Below is a small trained network, with its code and all its weights. Each question gives an input and a class and asks what happens when units are switched off, that is, made to give their printed mean instead of their output.

import numpy as np


def w(rows, s, z=0):
    codes = np.array(rows[::2]) - 128.0
    scale = np.full(codes.shape[1], s)
    scale[-1] = z or s
    return codes * scale


def f(y):
    return y / 2 * (1 + np.tanh(0.7978845608 * (y + 0.044715 * y**3)))


def log_softmax(a):
    a = a - a.max(-1, keepdims=True)
    return a - np.log(np.exp(a).sum(-1, keepdims=True))


def net(x, mask):
    res = np.array(x, float).reshape(1, 5) / 4 @ E
    y = f(res @ A[0][:, :-1].T + A[0][:, -1])
    res = res + np.where(mask, y, B[0][:, -1]) @ B[0][:, :-1]
    return log_softmax(res[-1] @ U[:, :-1].T + U[:, -1])


A, B = {}, {}
E = w([
[108,252,149,131,40],'x0',
[166,126,115,254,99],'x1',
[19,38,154,162,32],'x2',
[51,140,2,142,113],'x3',
[24,202,183,213,213],'x4',
],0.0083)
A[0] = w([
[138,134,198,93,56,242],'neuron 0',
[53,147,136,124,106,185],'neuron 1',
[135,132,154,65,212,222],'neuron 2',
[62,142,107,164,162,142],'neuron 3',
[43,117,120,155,126,145],'neuron 4',
[175,149,145,19,124,236],'neuron 5',
[174,163,199,167,83,161],'neuron 6',
[28,164,131,145,113,160],'neuron 7',
[134,167,84,21,121,247],'neuron 8',
[43,140,157,161,163,167],'neuron 9',
[101,163,23,98,103,190],'neuron 10',
[155,155,140,86,64,174],'neuron 11',
[153,188,113,98,199,169],'neuron 12',
[166,135,145,181,99,177],'neuron 13',
[47,149,84,162,99,211],'neuron 14',
[137,171,106,194,61,250],'neuron 15',
[207,140,96,116,178,233],'neuron 16',
[167,127,182,147,223,221],'neuron 17',
[136,90,171,216,132,242],'neuron 18',
[120,121,1,124,118,183],'neuron 19',
[133,101,100,126,227,209],'neuron 20',
[135,23,104,172,99,208],'neuron 21',
[129,144,36,49,66,250],'neuron 22',
[181,189,184,173,146,184],'neuron 23',
[117,63,146,138,105,176],'neuron 24',
[169,180,165,36,57,159],'neuron 25',
[133,159,149,141,233,211],'neuron 26',
[104,66,129,167,130,190],'neuron 27',
[163,41,130,158,127,184],'neuron 28',
[117,106,201,208,122,254],'neuron 29',
[74,136,183,87,106,169],'neuron 30',
[83,54,200,170,139,167],'neuron 31',
[16,101,130,147,144,178],'neuron 32',
[126,137,168,50,57,196],'neuron 33',
[165,203,158,143,102,76],'neuron 34',
[178,45,140,153,161,238],'neuron 35',
[138,163,133,175,79,222],'neuron 36',
],0.012,0.0038)
B[0] = w([
[29,129,190,130,146,204],'neuron 0',
[92,171,170,119,30,186],'neuron 1',
[225,122,224,104,178,207],'neuron 2',
[162,171,112,96,55,182],'neuron 3',
[118,218,124,115,103,191],'neuron 4',
[132,66,181,122,175,242],'neuron 5',
[77,170,150,222,195,189],'neuron 6',
[153,183,130,100,48,207],'neuron 7',
[145,46,168,163,99,233],'neuron 8',
[161,187,158,80,105,200],'neuron 9',
[155,72,90,215,53,211],'neuron 10',
[26,94,179,158,100,192],'neuron 11',
[182,117,142,183,142,198],'neuron 12',
[84,140,102,139,200,170],'neuron 13',
[160,209,68,144,24,213],'neuron 14',
[87,174,75,197,118,212],'neuron 15',
[186,88,172,135,159,218],'neuron 16',
[213,170,139,142,219,213],'neuron 17',
[103,171,56,97,175,202],'neuron 18',
[198,85,61,174,80,212],'neuron 19',
[229,105,142,79,98,196],'neuron 20',
[97,108,59,90,136,220],'neuron 21',
[129,61,129,159,56,245],'neuron 22',
[140,179,154,191,178,201],'neuron 23',
[52,121,101,44,161,179],'neuron 24',
[79,81,204,169,130,232],'neuron 25',
[192,149,136,118,133,204],'neuron 26',
[89,150,69,38,121,180],'neuron 27',
[77,103,62,40,169,200],'neuron 28',
[88,207,112,122,181,208],'neuron 29',
[140,145,213,92,115,177],'neuron 30',
[93,157,82,61,188,198],'neuron 31',
[152,211,121,60,65,212],'neuron 32',
[2,28,207,107,99,212],'neuron 33',
[95,120,120,153,207,175],'neuron 34',
[161,118,70,58,208,216],'neuron 35',
[66,183,103,208,124,186],'neuron 36',
],0.0071,0.012)
U = w([
[222,106,205,89,161,153],'0',
[54,116,167,137,69,2],'1',
[165,43,85,44,106,93],'2',
[117,230,157,49,38,164],'3',
[71,45,254,108,113,173],'4',
[160,85,66,201,57,162],'5',
[90,130,96,26,169,73],'6',
[100,171,148,191,184,146],'7',
],0.0093,0.0035)

Each question gives the input, the list of numbers given to net, and the class t.
The units are the neurons (one row each of A and B). Each row of codes is followed by its name. A weight is (code - 128) times the scale printed after its matrix; where a second scale follows, it is the last column's (A, B and U).
mask holds one flag per neuron, in row order. A switched-off neuron (its flag False) gives its mean, the last column of its row in B, instead of its output. The means were averaged over made-up inputs and are rounded, as every weight is.
A unit's drop is (log p(t) with every unit on - log p(t) with that unit switched off) / (log p(t) with every unit on - log p(t) with every unit switched off).
The circuit of an input: a set's keep is (log p(t) with only the set's units on - log p(t) with every unit switched off) / (log p(t) with every unit on - log p(t) with every unit switched off). Starting from the 12 units with the biggest drops (on a tie, the unit counted first), units are removed one at a time, each time the one whose removal leaves the highest keep (on an exact tie, the one counted first), for as long as the keep stays at least 0.8.
units of the circuit, in order: the units of the circuit, biggest drop first
most important unit: the unit with the biggest drop
top k neurons: the k neurons with the biggest drops, biggest first
drop of u: that unit's drop, to one decimal
input [-1,6,0,-5,-3], class 7: most important unit	neuron 6
input [6,7,7,-3,1], class 3: top 2 neurons	neuron 7; neuron 14
input [3,-1,-3,6,3], class 5: units of the circuit, in order	neuron 10; neuron 19
input [2,0,3,-5,3], class 7: units of the circuit, in order	neuron 6; neuron 29
input [0,-8,4,7,-2], class 5: top 2 neurons	neuron 10; neuron 19
input [8,-7,5,-7,5], class 4: top 3 neurons	neuron 33; neuron 25; neuron 0
input [-4,8,-6,3,-8], class 2: units of the circuit, in order	neuron 28; neuron 6
input [2,-4,-4,6,-7], class 5: top 2 neurons	neuron 19; neuron 10
input [-1,-4,-8,8,0], class 5: top 3 neurons	neuron 10; neuron 19; neuron 22
input [-4,8,-2,-6,2], class 7: top 2 neurons	neuron 23; neuron 6
input [-4,-2,-5,8,6], class 3: top 2 neurons	neuron 3; neuron 32
input [-8,2,-2,1,5], class 0: top 2 neurons	neuron 20; neuron 17
input [-8,1,-4,2,5], class 0: drop of neuron 16	0.0
input [-5,3,7,-2,4], class 6: drop of neuron 28	0.1
input [3,7,0,-7,-8], class 7: drop of neuron 8	0.2
input [2,6,2,-3,-5], class 7: top neuron	neuron 6
